Below is a small trained network, with its code and all its weights. Each question gives an input and a class and asks what happens when units are switched off, that is, made to give their printed mean instead of their output.

import numpy as np


def w(rows, s, z=0):
    codes = np.array(rows[::2]) - 128.0
    scale = np.full(codes.shape[1], s)
    scale[-1] = z or s
    return codes * scale


def norm(h):
    return h / np.sqrt((h * h).mean(-1, keepdims=True) + 1e-5)


def f(y):
    return np.maximum(y, 0)


def log_softmax(a):
    a = a - a.max(-1, keepdims=True)
    return a - np.log(np.exp(a).sum(-1, keepdims=True))


def net(x, mask):
    res = np.array(x, float).reshape(1, 3) / 4 @ E
    u = 0
    for l in range(2):
        y = f(norm(res) @ A[l][:, :-1].T + A[l][:, -1])
        res = res + np.where(mask[u : u + 4], y, B[l][:, -1]) @ B[l][:, :-1]
        u += 4
    return log_softmax(norm(res)[-1] @ U[:, :-1].T + U[:, -1])


A, B = {}, {}
E = w([
[62,225,156,142,107,25,110,49,95,89],'x0',
[106,143,249,206,189,126,104,157,143,194],'x1',
[108,154,76,11,211,172,164,161,58,83],'x2',
],0.012)
A[0] = w([
[216,170,189,126,136,45,148,156,163,162,161],'0.n1',
[255,182,85,74,24,148,93,126,207,132,2],'0.n2',
[55,158,123,101,142,250,179,203,142,101,154],'0.n3',
[80,64,60,161,149,217,73,168,55,120,22],'0.n4',
],0.0075,0.0081)
B[0] = w([
[75,88,187,199,138,237,8,99,190,135,210],'0.n1',
[165,48,136,25,45,82,213,31,187,84,164],'0.n2',
[109,123,125,107,124,125,155,175,95,160,255],'0.n3',
[127,138,211,86,251,129,110,100,89,136,159],'0.n4',
],0.012,0.0067)
A[1] = w([
[174,52,130,148,71,145,98,116,142,150,100],'1.n1',
[36,156,144,159,91,57,125,56,121,116,49],'1.n2',
[107,176,64,105,141,64,145,77,9,79,3],'1.n3',
[82,218,147,165,179,114,86,85,141,133,45],'1.n4',
],0.012,0.0051)
B[1] = w([
[152,132,76,206,84,153,133,121,190,133,236],'1.n1',
[112,78,92,4,125,176,177,125,117,137,253],'1.n2',
[162,227,121,223,98,105,151,223,199,107,253],'1.n3',
[90,126,123,86,191,50,63,70,4,152,246],'1.n4',
],0.012,0.0071)
U = w([
[34,135,33,121,62,73,57,179,74,216,35],'0',
[208,47,35,52,37,109,211,49,205,33,200],'1',
[36,172,223,51,226,18,31,27,44,134,213],'2',
[126,246,70,79,126,29,204,211,156,28,158],'3',
[58,52,106,174,126,175,70,217,34,178,2],'4',
[172,69,214,252,104,200,47,127,227,189,131],'5',
[188,77,145,27,228,203,210,237,46,173,236],'6',
[51,75,58,152,47,112,42,59,131,157,21],'7',
],0.014,0.0092)

Each question gives the input, the list of numbers given to net, and the class t.
The units are the neurons (one row each of A and B). Each row of codes is followed by its name. A weight is (code - 128) times the scale printed after its matrix; where a second scale follows, it is the last column's (A, B and U).
mask holds one flag per neuron, layer by layer. A switched-off neuron (its flag False) gives its mean, the last column of its row in B, instead of its output. The means were averaged over made-up inputs and are rounded, as every weight is.
A unit's drop is (log p(t) with every unit on - log p(t) with that unit switched off) / (log p(t) with every unit on - log p(t) with every unit switched off).
The circuit of an input: a set's keep is (log p(t) with only the set's units on - log p(t) with every unit switched off) / (log p(t) with every unit on - log p(t) with every unit switched off). Starting from all 8 units, units are removed one at a time, each time the one whose removal leaves the highest keep (on an exact tie, the one counted first), for as long as the keep stays at least 0.8.
units of the circuit, in order: the units of the circuit, biggest drop first
k most important neurons: the k neurons with the biggest drops, biggest first
drop of u: that unit's drop, to one decimal
input [1,4,-2], class 2: 3 most important neurons => 1.n4; 1.n3; 0.n2
input [-2,-2,-3], class 1: units of the circuit, in order => 0.n2
input [3,8,-6], class 2: 2 most important neurons => 1.n4; 1.n3
input [3,-1,-6], class 7: units of the circuit, in order => 1.n2; 1.n4; 0.n1
input [1,-2,0], class 3: 2 most important neurons => 0.n1; 1.n3
input [6,-1,2], class 3: 2 most important neurons => 1.n3; 0.n1
input [-2,7,3], class 4: units of the circuit, in order => 1.n2; 0.n1; 0.n3; 1.n3
input [6,-5,-6], class 1: 2 most important neurons => 1.n2; 0.n4
input [-1,-3,2], class 3: 3 most important neurons => 0.n1; 1.n3; 1.n2
input [3,-3,-1], class 3: 3 most important neurons => 1.n3; 0.n1; 0.n2
input [0,8,5], class 2: drop of 1.n2 => 0.1
input [-1,-8,6], class 3: drop of 1.n3 => 0.3
input [8,-2,8], class 3: drop of 1.n4 => 0.0
